Rows lie near named flat spaces through zero. A row that begins with a name and a colon came from that space; any other row is followed by the name of its block's space that it lies nearest.
zt-jd: [2 7 6 16 -19 12 18 56 9 -30 -11 15 -9 15 -5 -5 23 -9 -4 -13 -18 -5 12 -12 15 17 -13]
zt-jd: [-8 -18 -1 36 3 13 -14 -10 6 6 8 20 -56 -2 -18 24 7 5 -8 -43 29 -11 -34 15 21 -22 -49]
cr-bc: [10 47 1 0 25 4 -5 -49 51 -48 12 -43 12 -63 13 -28 25 1 -2 5 -44 -12 28 0 19 -40 -19]
cr-bc: [-20 35 -24 -8 12 -18 -4 3 5 -17 -1 -5 19 -15 -20 -4 24 9 -3 8 -12 33 6 8 9 -11 -10]
pr-rz: [-14 13 -23 9 -8 -5 -24 18 12 24 -20 48 15 29 -27 26 1 27 8 -10 32 37 -36 39 13 -13 -38]
dl-nm: [-27 24 -20 -11 11 -23 -1 7 5 -27 4 -19 23 -18 -27 -12 21 19 -1 10 -15 25 4 11 7 -8 -7]
dl-nm: [-10 -8 -1 34 0 20 -3 -7 15 -4 9 15 -20 2 -12 8 -5 -1 -2 -34 21 -15 -20 19 23 -20 -24]
bg-mm: [-8 42 -31 -20 12 -26 -14 10 -58 29 -6 22 -23 2 -3 38 34 -25 -19 18 -4 69 10 -22 -10 8 1]
bg-mm: [15 7 -12 2 -4 10 1 -44 15 -6 -7 4 12 -1 -4 11 13 19 1 3 18 -2 10 11 -29 -13 3]
zt-jd: [2 -14 24 4 -8 -4 -2 11 28 -36 6 -35 1 -23 -6 -31 -2 25 6 -5 -26 -33 -5 10 14 -9 -24]
bg-mm: [1 -68 -10 10 -5 -19 3 -38 45 44 -14 5 -5 6 -5 -30 -16 35 18 -26 69 -15 -21 13 -21 4 -16]
bg-mm: [26 9 -2 -1 -6 20 1 -52 30 -19 -7 -4 25 -5 2 6 7 26 6 9 7 -18 13 15 -30 -18 5]
cr-bc: [18 -20 33 3 -1 38 0 -13 15 0 10 0 20 15 24 3 -49 -5 13 5 -6 -50 -13 12 7 -4 21]
pr-rz: [-32 -1 -4 -6 36 14 31 25 3 -41 21 -12 -13 -2 -9 0 18 -24 -7 1 -31 -15 9 -31 28 20 13]
pr-rz: [3 -9 -27 10 -14 -23 19 -23 9 4 -15 -4 -6 -10 -10 -25 36 9 -5 -14 34 19 30 -12 -36 8 4]
pr-rz: [-19 28 -27 11 4 -2 -29 22 15 26 -17 56 10 26 -24 33 4 15 6 -12 24 45 -40 38 31 -19 -47]
bg-mm: [20 26 11 -20 2 20 -7 -43 10 -36 7 -26 43 -14 3 10 -6 24 6 34 -29 -21 13 18 -22 -22 20]
cr-bc: [-15 -23 14 -17 5 -11 -9 28 -6 10 5 -7 10 11 -5 -4 -28 12 10 11 -9 -7 -27 8 15 10 -2]
cr-bc: [3 23 -7 15 -1 -13 7 -11 -3 -13 6 -22 -22 -37 9 -25 29 -25 -15 -15 -11 12 33 -20 2 -10 -2]
bg-mm: [61 42 13 -6 -29 -6 -26 -24 0 28 -27 5 4 -18 46 -3 7 -13 -2 16 -14 19 31 -7 -26 -15 -6]
zt-jd: [-2 25 -13 12 -7 10 26 34 18 -49 -12 9 -9 2 -15 -1 54 -4 -10 -9 -20 6 29 -18 4 11 -14]
bg-mm: [1 -24 -18 -49 29 -16 -3 -6 38 21 -28 22 7 23 -8 23 20 44 18 32 9 13 -22 -11 -17 26 -25]
pr-rz: [-33 -55 4 1 -3 5 76 44 23 -70 13 -43 27 11 -23 -62 9 4 6 -4 -12 -52 36 -31 -9 52 55]
cr-bc: [7 -30 4 -5 -1 -2 -10 -10 17 40 -11 18 9 18 10 0 -30 13 15 -1 29 -6 -24 12 -3 4 -4]
cr-bc: [43 -30 37 25 -20 30 -5 -35 37 16 -2 -2 -5 -4 38 -20 -40 -4 12 -21 16 -56 -3 10 -2 -15 -2]
pr-rz: [-44 -3 -34 5 20 1 29 33 20 -21 -1 23 11 24 -35 1 24 3 2 -11 14 17 -4 -3 19 19 0]
zt-jd: [13 11 -21 -12 -3 -26 -4 -44 8 -3 -12 -18 1 -26 -9 -7 37 29 -3 9 10 21 22 -2 -39 -10 -10]
bg-mm: [3 6 -10 -35 37 -6 -8 -68 23 3 8 -25 26 -24 8 2 -5 20 10 32 -6 -3 2 2 -17 -14 13]
zt-jd: [6 5 18 -3 3 4 -18 33 29 21 -10 19 11 10 21 -7 -27 -7 14 1 -16 -3 -23 9 40 -2 -25]
cr-bc: [-4 25 4 4 4 48 13 -3 -11 -23 14 16 46 29 3 26 -29 -20 3 15 -11 -17 5 15 5 -4 49]
dl-nm: [16 19 -27 43 -37 -18 -6 -34 -22 42 -13 19 -13 -11 6 -15 13 -22 -14 -37 58 42 27 9 -29 -21 4]
bg-mm: [8 2 47 -2 -33 -6 -15 68 -35 -8 6 -23 11 1 15 -22 -40 -11 1 10 -47 -16 -7 7 23 6 7]
cr-bc: [-3 31 -31 5 -7 -1 7 0 -12 -21 -12 19 -7 6 -26 26 51 8 -13 -2 8 34 18 -2 -21 -1 -9]
bg-mm: [-20 -12 -15 10 -2 -18 -3 -20 -31 19 13 -8 -6 -6 -16 -4 -9 -1 -6 -12 32 16 -6 10 -12 -7 15]
zt-jd: [-2 -26 42 13 -26 13 13 47 -31 -40 20 -33 -12 1 -5 -16 -21 -5 -5 -7 -32 -47 0 -3 9 12 16]
dl-nm: [66 -33 40 -12 -28 29 22 -24 11 -5 -16 -12 -4 10 46 -7 -7 -1 6 18 -10 -58 36 -33 -53 26 34]
zt-jd: [11 22 5 -23 16 -9 -30 -17 -5 33 -1 2 10 -9 24 12 -20 -8 5 23 -14 18 -11 4 9 -13 -4]
cr-bc: [-9 28 -35 5 -17 -40 8 29 -34 -39 -16 -5 -61 -22 -46 15 105 18 -32 -13 -8 54 30 -26 -27 8 -46]
pr-rz: [-18 9 -1 3 -36 -21 -1 50 -47 -23 0 -11 19 11 -35 -4 4 20 -7 4 -7 21 0 21 -11 5 9]
dl-nm: [-40 12 -42 48 -6 -15 18 -5 6 -12 8 3 -3 -15 -35 -30 26 -10 -12 -48 43 30 14 15 11 -17 -4]
dl-nm: [-20 14 -24 4 6 -7 5 -6 31 -40 -3 -7 14 -11 -37 -5 35 36 1 -5 1 10 1 18 1 -14 -26]
pr-rz: [19 4 4 4 39 31 -22 -40 72 42 -8 40 -7 2 40 15 -25 -16 17 -10 11 -15 -29 4 42 -22 -38]
dl-nm: [-50 12 1 19 17 -7 13 81 -39 -3 26 2 -24 1 -1 -16 -10 -65 -14 -22 -27 19 -4 -23 67 18 10]
dl-nm: [-33 -42 -20 44 -7 -4 57 -25 -11 3 27 -28 9 -10 -1 -69 -20 -46 -7 -44 55 -17 42 -19 -15 16 77]
zt-jd: [27 39 -21 -10 -9 -17 -22 -17 -28 33 -24 28 -25 -3 10 34 39 -7 -14 10 8 54 15 -13 -28 -5 -18]
pr-rz: [25 -17 35 -11 -54 -23 -11 11 -76 -24 6 -53 -12 -14 -14 -1 0 34 -13 19 -22 -15 12 7 -56 3 17]
dl-nm: [5 -6 19 -28 16 -6 -35 -3 -41 62 9 9 1 12 29 26 -55 -19 6 26 -4 10 -33 3 10 1 15]
dl-nm: [3 -23 -15 -11 11 0 -17 -52 13 41 -8 21 13 17 -6 25 -20 32 13 6 47 4 -29 25 -24 -10 -3]
pr-rz: [-14 4 13 -16 13 17 -18 23 -29 -3 13 13 4 23 -12 45 -24 6 2 19 -20 -5 -37 17 20 -2 -2]
zt-jd: [3 -10 25 21 0 7 -25 18 33 -7 3 1 -34 -14 -1 -2 -8 13 4 -27 -12 -26 -37 19 45 -24 -65]
[-17 30 -14 48 -19 -12 -1 0 -15 -13 14 -13 -11 -32 -12 -31 11 -25 -17 -41 11 22 18 14 19 -31 -6] => dl-nm
[18 -9 -5 -16 -22 -56 -34 -13 -43 80 -17 -1 -10 -10 19 -12 -17 0 0 8 31 48 -4 -1 -31 2 -1] => bg-mm
[8 -7 0 16 -18 -10 -5 -6 -7 22 -5 2 -9 -4 7 -13 -6 -6 -2 -16 21 6 3 3 -8 -4 -1] => bg-mm
[11 -37 36 31 -27 27 11 -3 42 -30 8 -24 22 -2 2 -41 -38 20 15 -23 4 -67 -6 28 8 -13 4] => bg-mm
[-13 -4 13 1 -10 -12 -7 25 -35 2 14 -18 2 -3 -3 -10 -23 -8 -3 1 -11 1 -8 7 10 0 13] => bg-mm
[5 -51 14 5 -34 8 -5 39 -21 36 -17 40 0 60 -12 25 -33 24 11 -7 40 -11 -39 21 -16 24 -1] => cr-bc
[-20 -13 11 17 8 14 14 -2 11 -33 25 -27 2 -14 -9 -21 -14 -5 0 -16 -9 -34 -2 6 21 -9 9] => dl-nm
[-13 -29 -4 -13 -13 -5 5 13 -31 -15 -1 0 -3 26 -40 28 10 42 -1 10 14 -3 -18 12 -32 15 3] => pr-rz
[-21 7 -16 8 5 -15 -8 -38 4 -7 14 -24 24 -24 -21 -17 -8 20 2 -6 17 8 -5 30 -3 -29 3] => dl-nm
[20 9 17 -15 -19 -16 -12 80 -14 24 -29 29 -21 23 21 7 10 -15 0 11 -29 24 -4 -24 17 30 -29] => bg-mm
[11 -26 29 20 -16 -2 9 14 -23 9 13 -23 -36 -16 26 -31 -18 -36 -9 -22 -5 -26 14 -24 6 9 14] => cr-bc
[-21 -53 10 10 6 3 5 -23 12 8 20 -19 12 2 -10 -21 -46 17 13 -15 31 -38 -27 22 3 -4 16] => zt-jd
[-10 -56 17 -54 4 -49 -21 52 -3 48 -18 -5 9 23 -2 -11 -32 41 24 33 -4 7 -47 -1 2 39 -19] => bg-mm
[-10 9 -23 1 -2 9 38 34 26 -17 -19 26 35 30 -5 -15 21 -11 5 3 4 13 28 -16 -1 31 25] => zt-jd
[-24 -11 9 -6 35 14 -1 -8 38 -5 20 -11 31 -4 5 -16 -42 -1 17 3 -11 -28 -25 16 41 -10 6] => zt-jd
[-6 -13 -12 12 -19 -15 31 7 16 -12 -8 -15 23 -3 -5 -49 10 0 2 -11 17 0 32 -8 -17 16 25] => pr-rz
[-17 20 -7 11 -8 5 -14 36 13 17 -9 33 45 27 -6 -1 -31 -1 13 -4 9 21 -24 36 34 -10 -6] => pr-rz
[-16 -38 -5 24 -13 16 21 1 -55 18 15 18 -21 34 -14 22 -19 -21 -10 -22 46 -9 -6 -3 -21 18 42] => zt-jd
[5 -39 -10 -6 12 19 16 -40 46 38 -12 27 42 34 15 -7 -38 8 25 3 50 -21 -9 9 -17 13 32] => pr-rz
[-11 -56 9 33 -13 -21 -1 -33 8 38 16 -29 -6 -22 6 -58 -49 -1 8 -40 52 -25 -13 19 2 -14 9] => bg-mm
[-25 1 -41 14 -11 -28 32 13 3 -19 -11 -1 1 -3 -33 -28 50 6 -9 -18 27 33 31 -13 -20 17 5] => pr-rz
[3 9 22 -7 5 6 -10 14 -24 -20 15 -18 -21 -13 4 14 0 -8 -8 9 -38 -13 -5 -7 14 -5 -7] => pr-rz
[39 15 14 13 -32 -4 -14 -25 -23 22 -6 -7 -7 -16 29 -9 -7 -17 -8 -4 5 4 24 -1 -26 -14 11] => dl-nm
[32 -7 16 19 -44 -21 4 -6 16 -5 -14 -33 3 -30 17 -58 6 7 0 -15 2 -12 34 -2 -23 -6 -3] => pr-rz

Rows lie near named flat spaces through zero. A row that begins with a name and a colon came from that space; any other row is followed by the name of its block's space that it lies nearest.
mr_gq: [-29 -25 -57 8 -6 15 -20 -23 -13 11 -26 -13 9 27 -18 -67 -9 -16 0 -22 -36 -4 12 40 63 12 54]
sn_mb: [68 13 -25 -7 -12 -36 -13 -5 19 -33 30 25 19 10 12 1 -18 19 42 -5 -8 15 -13 -22 -26 -57 -26]
gp_ph: [-4 39 10 9 -13 12 -3 -19 -17 18 19 37 4 20 5 -8 -31 15 30 -21 -17 -33 59 -25 1 29 -16]
ng_gg: [17 -34 13 12 9 18 20 25 -24 -13 -3 -30 -22 18 16 34 2 6 -21 15 -31 -7 17 32 22 0 -2]
cq_gf: [-28 47 46 -19 9 22 -9 -6 29 18 12 -2 -10 -13 8 11 2 3 20 -23 26 24 -27 -13 -54 22 -1]
mr_gq: [8 -9 -20 12 4 10 -30 1 3 0 -10 10 2 0 7 -15 5 -4 4 1 11 12 -24 33 9 -20 -14]
ng_gg: [-27 18 26 8 15 23 -4 29 1 -1 10 7 -13 7 1 0 -43 14 6 4 14 7 -16 6 -11 0 -38]
ng_gg: [11 -33 -9 2 16 -25 15 56 -3 -34 4 -16 0 -1 -12 3 -30 6 -21 23 1 10 -15 18 21 -34 -30]
sn_mb: [-29 33 42 -20 10 -3 33 25 19 -19 32 -10 -12 -12 -24 10 -48 23 -5 27 31 27 -34 -61 -61 -20 -25]
ng_gg: [9 4 -7 36 -7 2 -12 5 -27 6 1 57 5 -8 0 2 -16 11 -8 36 30 -32 21 -15 8 -15 -67]
ng_gg: [-4 -3 -3 -3 14 1 -10 29 13 -17 6 -10 -2 6 -3 -13 -29 6 6 -2 4 25 -32 22 -1 -24 -16]
cq_gf: [41 14 -14 -10 -17 -3 -5 -29 -8 2 18 -3 12 -18 -16 -18 33 6 -16 5 5 20 45 -14 -31 -21 9]
gp_ph: [-21 15 5 10 -6 18 12 -17 4 -11 8 19 -17 32 10 11 -49 18 33 21 -9 -10 -45 -46 -16 -15 -5]
sn_mb: [48 -7 18 -2 6 -16 -1 23 3 -10 8 -3 1 -29 12 38 37 2 -20 14 24 14 3 12 -26 -21 -35]
cq_gf: [17 3 8 -13 17 9 -43 14 21 13 -8 -19 6 -40 4 -10 57 -17 -20 -23 39 50 -16 65 -23 -6 -8]
gp_ph: [-16 -34 -1 39 -10 16 16 -22 -30 14 -35 27 -20 40 41 49 2 -9 17 15 -38 -75 -2 -5 59 41 11]
sn_mb: [-7 14 -10 -29 5 -37 -8 11 33 -6 7 -7 23 -4 -11 -27 -15 -9 25 -42 -2 18 -14 2 1 5 18]
sn_mb: [-16 -5 -4 -12 4 -16 3 9 2 9 -8 -14 12 -36 -30 -22 25 -15 -38 5 29 13 11 3 -1 7 10]
ng_gg: [27 0 -39 7 -20 -31 -19 -32 2 4 -7 39 27 -20 -7 -18 28 -10 2 12 25 -11 0 -24 0 -22 -7]
cq_gf: [17 32 43 15 1 69 -27 -27 -7 25 7 8 -30 30 56 40 17 14 39 -30 -25 -2 13 34 -27 29 -7]
sn_mb: [-7 -30 -24 8 -1 -27 18 17 -10 -16 -9 2 8 -18 -29 -11 -8 -4 -37 45 22 -5 -12 -21 17 -28 -13]
mr_gq: [-40 22 1 12 -5 61 -19 -37 -15 29 -6 0 -16 22 -1 -32 -9 3 8 -13 -13 1 14 12 2 27 26]
cq_gf: [26 -4 -19 -2 -11 -5 -12 -25 -1 4 -3 1 10 -25 -10 -12 45 -7 -21 13 20 16 7 -3 -17 -20 9]
ng_gg: [15 -40 -29 37 -15 25 13 -18 -56 2 -15 4 -12 33 6 2 0 5 -21 28 -47 -45 58 14 57 4 10]
ng_gg: [-20 9 10 0 -1 0 14 7 -14 10 5 3 1 4 -12 -7 -19 2 -5 -8 -10 -21 43 -9 15 29 0]
gp_ph: [11 -4 -7 5 -6 -2 -3 -9 -8 6 -4 7 4 1 5 2 13 -3 0 -3 -7 -12 18 4 10 6 3]
mr_gq: [-44 27 -19 23 5 77 -80 -34 2 44 -25 22 -6 8 9 -64 7 -11 20 -32 22 25 -24 70 8 16 2]
gp_ph: [-26 -13 2 1 18 33 -11 20 3 -5 -9 -32 -17 7 -4 -16 -11 -1 -14 3 1 32 -36 42 4 -10 7]
mr_gq: [62 7 14 10 -5 27 10 1 -12 -36 37 -3 -24 30 24 36 -26 41 16 32 -24 19 -2 -16 -44 -59 -35]
gp_ph: [13 9 -14 -3 -6 -17 -23 -18 18 7 -6 22 16 -8 10 -5 20 -11 22 -18 12 0 -17 1 -3 -1 1]
mr_gq: [-32 4 37 -21 19 10 4 18 23 12 -10 -36 -12 -14 7 18 21 -15 -7 -24 9 21 -29 25 -13 34 23]
ng_gg: [4 31 3 3 -13 24 -29 -46 5 28 -2 24 2 -1 17 -5 29 -4 24 -22 7 -3 9 -3 -21 18 10]
cq_gf: [20 5 15 13 3 41 -32 -14 -6 19 -8 1 -13 -8 27 16 45 -2 -5 -4 11 14 2 43 -17 3 -11]
sn_mb: [1 10 10 21 3 50 -8 -1 -17 -7 12 5 -24 10 2 -1 -24 24 -9 38 13 19 -15 -1 -29 -35 -35]
ng_gg: [30 -26 -50 25 -18 -5 -16 -29 -18 -5 -14 26 10 6 1 -16 15 -3 -4 27 -3 -15 0 -1 25 -33 -3]
gp_ph: [-2 -23 12 18 -4 -2 33 11 -42 11 -8 2 -7 12 4 28 1 -1 -23 8 -33 -57 74 -1 47 43 -1]
cq_gf: [-45 12 40 7 21 33 -10 22 11 15 -11 0 -21 0 17 20 -12 -3 7 -6 21 3 -42 22 -8 26 -20]
cq_gf: [28 36 -7 -27 -15 -1 -5 -31 7 1 32 -14 14 -4 -19 -34 8 11 9 -26 -13 32 46 -18 -39 -10 28]
cq_gf: [-41 29 26 17 0 77 -12 -28 -21 28 1 0 -29 2 -6 -14 -3 12 -17 21 19 13 6 -2 -32 12 -4]
mr_gq: [-22 13 15 -9 -1 -8 9 -3 4 15 -2 1 5 -11 -7 1 6 -8 -2 -12 7 -11 15 -16 -3 31 11]
sn_mb: [0 -1 -41 -14 -11 -38 -6 -16 11 -1 -3 6 29 -6 -24 -44 0 -12 7 -19 -4 0 10 -12 19 -3 29]
mr_gq: [68 -3 -36 -5 -21 -48 4 -12 -6 -20 22 20 28 20 6 -4 -7 10 31 -21 -43 -22 55 -16 19 -19 2]
gp_ph: [21 11 -2 6 -11 9 -19 -29 -5 19 -3 17 5 -3 16 4 33 -5 10 -15 -2 -10 26 8 -3 14 4]
cq_gf: [43 29 -1 -36 -15 -51 22 -6 15 -18 41 -3 26 -8 -18 -6 -8 13 17 -23 -16 9 48 -50 -33 -12 11]
gp_ph: [-22 4 3 7 0 -14 19 20 -16 1 6 18 5 19 -8 -5 -49 7 10 -8 -20 -38 37 -16 34 26 -15]
sn_mb: [80 -26 8 32 -11 -9 19 3 -23 -32 10 31 -16 19 46 83 6 24 11 51 -16 -34 -5 -25 -9 -45 -55]
gp_ph: [35 4 2 -21 -9 -39 21 -6 16 -19 17 -6 12 -31 -14 16 25 4 -15 23 23 19 -9 -47 -45 -33 -1]
sn_mb: [-27 22 70 -14 24 12 26 43 21 -10 17 -19 -27 5 19 54 -33 14 15 -5 6 10 -39 -12 -38 18 -25]
mr_gq: [-23 9 18 -9 3 0 25 11 -2 -4 11 -13 -6 -4 -20 -1 -22 8 -14 12 5 4 5 -28 -14 4 1]
mr_gq: [-26 15 5 -4 9 37 -6 7 1 -5 13 -21 -14 14 -16 -32 -37 15 -1 0 -3 34 -11 12 -16 -13 3]
[-43 3 -20 -13 9 -9 -12 10 22 -1 -7 -7 10 23 -9 -43 -44 -9 33 -41 -20 5 -29 19 33 16 27] => sn_mb
[-5 28 -25 5 -19 37 -26 -54 -10 20 6 12 3 19 -7 -49 -3 7 19 -17 -16 7 29 -4 -7 2 28] => sn_mb
[-14 6 -18 4 6 28 -16 7 -3 -11 11 -10 -5 15 -19 -46 -42 14 0 5 -2 31 -11 17 -3 -30 -6] => mr_gq
[52 -15 -37 -9 -22 -16 -22 -60 18 3 -18 -1 15 -13 18 5 81 -20 9 -6 -1 14 -25 0 -14 -21 48] => ng_gg
[31 -10 -15 3 0 -12 -12 14 -10 -3 4 2 12 0 2 -9 6 0 -3 -15 -13 -3 40 32 22 -3 -12] => ng_gg
[3 -10 -25 21 -14 17 -5 -31 -19 5 -10 18 -4 33 14 -5 -9 2 19 1 -33 -29 12 -2 31 5 16] => sn_mb
[-27 -18 14 26 -2 -7 33 6 -15 -5 -15 30 -15 14 13 45 -27 3 2 43 3 -53 -29 -46 20 10 -24] => cq_gf
[-13 15 -26 14 -11 -7 -22 -28 15 2 -8 50 10 31 20 -12 -36 0 61 -16 -9 -27 -40 -22 17 -1 -4] => gp_ph
[-59 -2 12 -5 22 -25 6 47 25 -6 -12 7 3 6 -4 -3 -55 -10 21 -16 12 -12 -54 3 28 21 -16] => gp_ph
[43 -7 -5 1 -1 -4 -7 8 -9 -7 10 -4 4 12 16 9 7 6 9 -19 -28 -2 38 29 12 -4 -6] => cq_gf
[12 7 37 -24 14 3 14 22 21 -13 15 -38 -14 2 16 33 4 6 8 -19 -13 28 -16 13 -31 3 9] => mr_gq
[6 4 33 -9 -1 8 13 -16 9 9 -5 -13 -14 -13 20 47 43 -5 -4 5 8 2 -17 -15 -33 16 16] => ng_gg
[-2 32 24 -7 -5 -11 26 13 -16 2 32 11 6 0 -20 -3 -37 19 -2 -5 -7 -19 71 -39 -12 19 -22] => gp_ph
[28 -31 5 4 5 25 6 5 -13 -8 -7 -39 -21 21 25 29 24 1 -9 -3 -41 7 9 46 15 0 23] => ng_gg
[-17 7 -7 -43 18 -62 -5 42 51 -15 5 -19 31 -18 -20 -30 -21 -17 20 -50 11 30 -34 13 5 3 13] => sn_mb
[-9 1 27 -9 14 13 -9 11 14 12 -10 -21 -9 -24 8 18 38 -12 -16 -8 24 22 -21 28 -19 15 3] => gp_ph
[10 14 -16 0 -6 20 -25 -29 16 -4 4 6 -3 7 7 -16 1 6 22 2 8 29 -43 -3 -29 -32 6] => gp_ph
[17 21 -38 -2 -15 -2 -17 -26 4 -13 21 17 16 4 -24 -51 -26 16 13 10 7 25 -1 -28 -23 -49 -5] => sn_mb
[13 -20 -22 23 -7 -8 4 4 -27 -5 -5 23 5 2 -7 -3 -8 4 -16 29 0 -26 24 -6 27 -15 -25] => ng_gg
[13 -19 -2 35 -5 39 -5 -12 -37 8 -13 13 -19 12 17 18 14 6 -17 32 -7 -22 19 17 17 -3 -18] => cq_gf
[35 -8 -26 -9 -13 -61 15 6 -7 -9 10 15 33 -16 -20 -10 6 -4 -9 -4 -5 -22 54 -24 20 -5 -5] => gp_ph
[-5 10 -30 -14 -17 -5 6 -34 1 -2 9 -8 12 7 -28 -44 -10 3 3 -3 -14 11 14 -31 -6 -11 40] => cq_gf
[-19 6 6 -9 12 14 -28 -1 27 12 -15 -11 -3 -1 16 -6 15 -15 19 -32 8 23 -45 38 -3 14 17] => cq_gf
